Below is a small trained network, with its code and all its weights. Each question gives an input and a class and asks what happens when units are switched off, that is, made to give their printed mean instead of their output.

import numpy as np


def w(rows, s, z=0):
    codes = np.array(rows[::2]) - 128.0
    scale = np.full(codes.shape[1], s)
    scale[-1] = z or s
    return codes * scale


def f(y):
    return np.maximum(y, 0)


def log_softmax(a):
    a = a - a.max(-1, keepdims=True)
    return a - np.log(np.exp(a).sum(-1, keepdims=True))


def net(x, mask):
    res = np.array(x, float).reshape(1, 4) / 4 @ E
    y = f(res @ A[0][:, :-1].T + A[0][:, -1])
    res = res + np.where(mask, y, B[0][:, -1]) @ B[0][:, :-1]
    return log_softmax(res[-1] @ U[:, :-1].T + U[:, -1])


A, B = {}, {}
E = w([
[63,87,96,50],'x0',
[118,2,128,138],'x1',
[133,127,114,134],'x2',
[30,195,151,199],'x3',
],0.0087)
A[0] = w([
[99,124,164,102,168],'N1',
[135,160,215,191,33],'N2',
[128,219,119,177,78],'N3',
[35,109,91,182,215],'N4',
[129,75,122,99,63],'N5',
[124,117,175,155,24],'N6',
[139,27,152,82,17],'N7',
[46,137,76,94,48],'N8',
[247,139,149,57,127],'N9',
[153,115,178,141,234],'N10',
[141,180,124,115,95],'N11',
[54,149,100,46,188],'N12',
[127,106,121,121,87],'N13',
[105,142,112,114,250],'N14',
[107,23,153,221,164],'N15',
[132,102,84,85,55],'N16',
[139,230,70,46,187],'N17',
[128,184,153,157,217],'N18',
[120,182,135,59,135],'N19',
[126,155,180,154,156],'N20',
[202,97,177,227,184],'N21',
[148,72,126,140,151],'N22',
[117,75,132,143,204],'N23',
[90,120,79,87,212],'N24',
],0.012,0.0022)
B[0] = w([
[132,118,131,149,158],'N1',
[96,159,80,110,198],'N2',
[82,152,58,148,223],'N3',
[140,183,197,111,226],'N4',
[126,142,71,149,198],'N5',
[110,145,133,149,145],'N6',
[104,157,42,153,255],'N7',
[152,121,182,108,185],'N8',
[150,83,250,107,254],'N9',
[103,134,145,137,175],'N10',
[146,132,105,129,170],'N11',
[195,83,169,128,214],'N12',
[129,139,109,133,153],'N13',
[140,105,105,108,170],'N14',
[186,66,214,93,247],'N15',
[127,141,83,138,187],'N16',
[131,106,230,115,224],'N17',
[73,150,68,128,207],'N18',
[134,124,152,130,179],'N19',
[118,152,95,161,180],'N20',
[133,128,211,90,228],'N21',
[114,140,109,143,202],'N22',
[147,121,77,139,200],'N23',
[126,87,84,144,197],'N24',
],0.016,0.0078)
U = w([
[125,140,251,67,196],'0',
[192,61,198,56,206],'1',
[123,104,44,130,2],'2',
],0.011,0.0019)

Each question gives the input, the list of numbers given to net, and the class t.
The units are the neurons (one row each of A and B). Each row of codes is followed by its name. A weight is (code - 128) times the scale printed after its matrix; where a second scale follows, it is the last column's (A, B and U).
mask holds one flag per neuron, in row order. A switched-off neuron (its flag False) gives its mean, the last column of its row in B, instead of its output. The means were averaged over made-up inputs and are rounded, as every weight is.
A unit's drop is (log p(t) with every unit on - log p(t) with that unit switched off) / (log p(t) with every unit on - log p(t) with every unit switched off).
The circuit of an input: a set's keep is (log p(t) with only the set's units on - log p(t) with every unit switched off) / (log p(t) with every unit on - log p(t) with every unit switched off). Starting from the 12 units with the biggest drops (on a tie, the unit counted first), units are removed one at a time, each time the one whose removal leaves the highest keep (on an exact tie, the one counted first), for as long as the keep stays at least 0.8.
units of the circuit, in order: the units of the circuit, biggest drop first
top k neurons: the k neurons with the biggest drops, biggest first
drop when u is switched off: that unit's drop, to one decimal
input [1,7,1,-8], class 2: units of the circuit, in order	[N7]
input [-2,-1,7,-7], class 0: units of the circuit, in order	[N15 N9]
input [-1,-4,6,-7], class 0: top 3 neurons	[N15 N12 N17]
input [-7,0,5,-3], class 0: units of the circuit, in order	[N21 N12]
input [-1,-1,-5,7], class 2: top 2 neurons	[N9 N3]
input [7,-4,-1,0], class 1: top 2 neurons	[N12 N24]
input [6,6,-6,-5], class 2: drop when N7 is switched off	0.1
input [-1,-4,-1,1], class 2: drop when N21 is switched off	0.2
input [-7,0,-8,5], class 2: drop when N3 is switched off	0.4
input [5,2,-7,5], class 1: drop when N21 is switched off	0.2
